Below are the code and all the weights of a small trained network. Each question names an input and a target symbol and asks about switching units off, where a switched-off unit gives its printed mean instead of its output.

import numpy as np


def w(rows, s, z=0):
    codes = np.array(rows[::2]) - 128.0
    scale = np.full(codes.shape[1], s)
    scale[-1] = z or s
    return codes * scale


def norm(h):
    return h / np.sqrt((h * h).mean(-1, keepdims=True) + 1e-5)


def f(y):
    return y / 2 * (1 + np.tanh(0.7978845608 * (y + 0.044715 * y**3)))


def softmax(a):
    e = np.exp(a - a.max(-1, keepdims=True))
    return e / e.sum(-1, keepdims=True)


def log_softmax(a):
    a = a - a.max(-1, keepdims=True)
    return a - np.log(np.exp(a).sum(-1, keepdims=True))


def net(x, mask):
    ids = ['ΔΛΞΣαβεζημτφψ'.index(c) for c in x.split()]
    T = len(ids)
    res = E[ids] + P[:T]
    u = 0
    for l in range(2):
        q, k, v = (norm(res) @ M[l].T for M in (Q, K, V))
        z = softmax(np.where(np.tri(T) > 0, q @ k.T / 2**0.5, -1e9)) @ v
        res = res + np.where(mask[u], z, O[l][:, -1]) @ O[l][:, :-1]
        u += 1
        y = f(norm(res) @ A[l][:, :-1].T + A[l][:, -1])
        res = res + np.where(mask[u : u + 8], y, B[l][:, -1]) @ B[l][:, :-1]
        u += 8
    return log_softmax(norm(res)[-1] @ U[:, :-1].T + U[:, -1])


Q, K, V, O, A, B = {}, {}, {}, {}, {}, {}
E = w([
[73,201,179,126,229,137,72,77,128,78,97,101],'Δ',
[85,107,107,122,124,164,67,157,181,132,100,102],'Λ',
[116,116,104,202,80,99,141,171,119,105,73,153],'Ξ',
[125,161,131,149,122,159,71,151,124,72,112,120],'Σ',
[46,147,105,194,153,105,103,75,156,122,106,150],'α',
[18,109,121,94,68,202,212,197,76,119,195,193],'β',
[168,128,109,168,138,25,218,141,97,145,146,44],'ε',
[143,162,22,111,166,128,203,111,181,120,134,80],'ζ',
[82,187,88,228,93,67,126,86,166,139,131,62],'η',
[150,113,109,250,72,87,151,134,117,46,40,127],'μ',
[126,216,126,154,172,138,93,135,225,159,146,154],'τ',
[67,230,142,158,74,83,116,42,164,94,172,163],'φ',
[127,150,126,116,57,148,111,122,65,181,77,37],'ψ',
],0.018)
P = w([
[137,202,36,97,109,38,27,114,91,221,9,244],'0',
[125,197,57,165,101,88,112,118,85,154,106,181],'1',
[117,177,71,173,116,105,122,107,101,123,139,154],'2',
[94,159,95,181,132,122,113,103,126,134,151,152],'3',
[119,134,108,191,100,133,135,120,132,109,117,157],'4',
[109,132,117,184,112,137,142,129,154,120,132,151],'5',
[111,145,138,169,130,136,137,138,158,109,143,126],'6',
[102,134,130,165,118,136,147,141,177,116,143,120],'7',
[110,114,130,139,101,136,159,148,190,111,124,120],'8',
[131,108,161,129,103,134,163,154,208,104,105,116],'9',
[128,117,157,98,103,127,172,161,210,97,111,93],'10',
],0.011)
Q[0] = w([
[84,152,159,165,102,190,197,119,171,113,111,106],'0.h1',
[129,151,97,182,159,88,106,144,100,1,91,112],'0.h1',
],0.0047)
K[0] = w([
[79,36,90,59,113,174,116,218,93,138,156,153],'0.h1',
[242,158,158,134,135,59,146,114,189,35,201,253],'0.h1',
],0.0035)
V[0] = w([
[229,143,158,141,187,93,3,123,139,161,1,125],'0.h1',
[246,156,118,209,189,42,208,25,249,67,148,172],'0.h1',
],0.0045)
O[0] = w([
[101,172,84,171,107,60,75,163,183,249,37,139,224],'0.h1',
[133,83,1,107,127,127,140,57,247,201,136,146,249],'0.h1',
],0.0095,0.0012)
A[0] = w([
[183,140,143,144,179,101,171,76,70,131,120,67,94],'0.n1',
[111,126,38,163,185,106,79,149,198,153,64,82,204],'0.n2',
[190,198,102,201,151,154,129,126,72,53,81,147,177],'0.n3',
[95,81,145,98,132,172,173,104,95,186,168,244,2],'0.n4',
[165,77,142,86,80,79,153,129,106,143,216,124,120],'0.n5',
[81,123,183,177,101,159,66,215,83,80,110,93,123],'0.n6',
[133,131,145,69,158,222,89,113,139,110,163,180,127],'0.n7',
[190,129,102,74,110,81,140,138,81,254,77,84,116],'0.n8',
],0.0076,0.0059)
B[0] = w([
[96,136,22,174,143,159,196,68,122,178,122,135,130],'0.n1',
[184,182,106,167,140,111,166,121,118,88,110,221,248],'0.n2',
[71,97,48,165,158,100,105,105,152,222,126,132,166],'0.n3',
[130,136,108,133,114,163,93,79,83,79,59,188,127],'0.n4',
[123,123,204,203,201,82,186,103,157,72,98,147,128],'0.n5',
[64,102,106,91,159,155,206,146,226,67,106,94,167],'0.n6',
[155,184,121,254,135,67,156,62,140,167,108,82,135],'0.n7',
[148,245,131,155,121,71,117,18,132,168,186,162,149],'0.n8',
],0.0083,0.016)
Q[1] = w([
[89,93,136,254,205,236,172,157,117,16,191,87],'1.h1',
[134,191,89,169,121,79,236,87,220,69,63,132],'1.h1',
],0.0048)
K[1] = w([
[169,176,170,19,3,179,136,127,197,89,143,80],'1.h1',
[99,122,172,11,35,174,154,103,74,122,209,128],'1.h1',
],0.0048)
V[1] = w([
[119,85,116,1,191,232,163,128,52,61,163,104],'1.h1',
[141,224,48,164,83,108,105,97,115,159,43,30],'1.h1',
],0.0089)
O[1] = w([
[208,88,177,9,95,97,166,151,103,108,97,132,7],'1.h1',
[105,111,14,178,137,71,254,46,100,230,142,122,210],'1.h1',
],0.01,0.014)
A[1] = w([
[155,122,122,141,203,171,84,65,104,69,99,114,3],'1.n1',
[120,119,129,146,102,254,92,123,167,106,124,116,116],'1.n2',
[185,74,241,85,134,121,119,133,120,67,99,116,107],'1.n3',
[125,51,164,69,113,128,145,135,168,80,173,96,44],'1.n4',
[80,144,114,130,171,96,214,159,173,71,97,160,203],'1.n5',
[141,51,195,84,116,149,66,165,77,147,178,19,190],'1.n6',
[138,74,143,139,130,142,181,145,159,43,150,65,111],'1.n7',
[152,134,89,97,71,211,102,168,170,115,140,156,113],'1.n8',
],0.0091,0.0041)
B[1] = w([
[107,114,85,86,131,95,191,58,133,89,151,218,119],'1.n1',
[109,152,184,86,186,104,79,47,109,123,139,183,136],'1.n2',
[81,93,87,208,208,126,133,140,102,186,149,110,191],'1.n3',
[106,140,61,182,207,125,157,43,113,195,107,133,163],'1.n4',
[144,139,160,43,59,122,125,149,139,107,139,73,245],'1.n5',
[51,157,5,172,97,139,138,128,189,249,91,116,147],'1.n6',
[125,167,108,147,100,68,140,57,101,113,142,189,164],'1.n7',
[188,97,151,109,150,95,113,113,141,98,159,220,140],'1.n8',
],0.011,0.012)
U = w([
[129,151,121,105,106,131,84,145,102,152,111,112,18],'Δ',
[131,130,154,122,126,148,111,108,126,148,92,107,2],'Λ',
[116,103,155,115,111,116,107,124,135,156,102,118,13],'Ξ',
[104,68,87,149,155,170,175,167,255,90,162,30,20],'Σ',
[71,66,101,207,180,222,200,156,162,128,207,70,165],'α',
[11,125,116,48,137,144,56,182,80,140,60,184,149],'β',
[124,110,210,132,147,44,156,122,97,166,132,125,62],'ε',
[155,104,104,59,172,108,147,83,64,144,169,189,51],'ζ',
[103,164,59,175,120,91,78,68,59,197,118,139,211],'η',
[159,78,140,158,129,101,106,103,68,53,41,145,173],'μ',
[164,169,204,151,168,89,156,211,131,101,153,214,153],'τ',
[160,189,181,120,29,95,71,44,146,65,170,189,54],'φ',
[109,154,139,49,39,140,190,147,177,118,85,47,175],'ψ',
],0.0082,0.0043)

Each question gives the input, a string of symbols that net reads in full, and the target symbol t.
The units are the heads (2 rows each of Q, K, V and O) and the neurons (one row each of A and B). Each row of codes is followed by its name. A weight is (code - 128) times the scale printed after its matrix; where a second scale follows, it is the last column's (O, A, B and U).
mask holds one flag per unit, layer by layer, with each layer's heads first. A switched-off unit (its flag False) gives its mean, the last column of its rows in O or B, instead of its output. The means were averaged over made-up inputs and are rounded, as every weight is.
A unit's drop is (log p(t) with every unit on - log p(t) with that unit switched off) / (log p(t) with every unit on - log p(t) with every unit switched off).
The circuit of an input: a set's keep is (log p(t) with only the set's units on - log p(t) with every unit switched off) / (log p(t) with every unit on - log p(t) with every unit switched off). Starting from the 12 units with the biggest drops (on a tie, the unit counted first), units are removed one at a time, each time the one whose removal leaves the highest keep (on an exact tie, the one counted first), for as long as the keep stays at least 0.8.
circuit, biggest first: the units of the circuit, biggest drop first
k most important neurons: the k neurons with the biggest drops, biggest first
k most important neurons of layer l: the k neurons of layer l with the biggest drops, biggest first
input β Δ Ξ, target β: circuit, biggest first	[1.h1, 0.h1, 0.n2, 0.n3]
input ζ Ξ Δ φ Λ β φ ε, target φ: most important neuron	[0.n7]
input Λ η τ Ξ ζ β η Ξ Σ ψ, target ψ: circuit, biggest first	[0.h1, 1.h1]
input Ξ β Λ Σ ε, target ε: circuit, biggest first	[1.h1, 0.n2, 0.h1, 1.n3]
input τ β Δ ψ, target ψ: 2 most important neurons of layer 0	[0.n6, 0.n7]
input ζ η Ξ Σ β α τ φ ψ μ, target ψ: circuit, biggest first	[1.h1, 1.n5, 0.n2]
input ε Ξ Λ ζ Λ ψ Λ β, target ψ: circuit, biggest first	[1.n5, 0.n6, 1.h1, 0.h1]
input μ τ μ β φ Δ, target φ: 2 most important neurons	[0.n7, 0.n5]
input β φ ε η ψ μ Λ Δ η ζ τ, target τ: circuit, biggest first	[1.h1, 0.h1]
input ε α ψ Λ ψ β, target ψ: 2 most important neurons of layer 0	[0.n6, 0.n3]
input Λ ψ φ Λ ζ β μ, target μ: 2 most important neurons of layer 1	[1.n3, 1.n6]
input ψ Λ α η μ Λ Λ, target Σ: circuit, biggest first	[0.n6, 0.h1, 1.n5]
input φ ζ ε α η β μ, target μ: circuit, biggest first	[1.h1, 0.h1, 1.n3]
input ζ α ψ Σ Λ η ψ, target α: circuit, biggest first	[0.h1, 0.n6]
input Ξ ε β ζ ψ Λ φ Λ α, target φ: circuit, biggest first	[1.h1, 0.h1]
input μ Λ φ ε η Ξ β τ Ξ φ, target φ: circuit, biggest first	[1.h1]
input η Σ ζ Λ ε β Σ ψ ζ, target ψ: circuit, biggest first	[1.h1, 1.n5]
input ψ Λ α Λ φ φ ψ ζ Λ, target Σ: 3 most important neurons	[0.n6, 0.n2, 1.n5]
input τ Λ Λ Ξ Ξ Σ β ζ, target ζ: 2 most important neurons	[1.n8, 0.n2]
input μ Δ β Λ Λ Ξ ψ Λ, target ψ: 2 most important neurons of layer 0	[0.n7, 0.n5]
input Λ Σ β Σ Λ, target β: most important neuron of layer 0	[0.n2]
input ζ β φ φ η, target φ: 2 most important neurons of layer 1	[1.n3, 1.n4]
input β η ζ ψ Λ φ, target ψ: 2 most important neurons of layer 0	[0.n7, 0.n2]
input φ Λ Λ Λ Σ ζ Ξ Σ ε Λ, target ψ: 2 most important neurons	[0.n6, 1.n5]
input Σ β Λ, target β: 2 most important neurons of layer 0	[0.n6, 0.n2]
input τ ζ ζ Λ β φ ζ α, target φ: 3 most important neurons	[0.n7, 0.n5, 0.n4]
input Δ β Σ, target β: most important neuron	[0.n6]
input Λ α β, target β: 2 most important neurons	[0.n2, 0.n6]
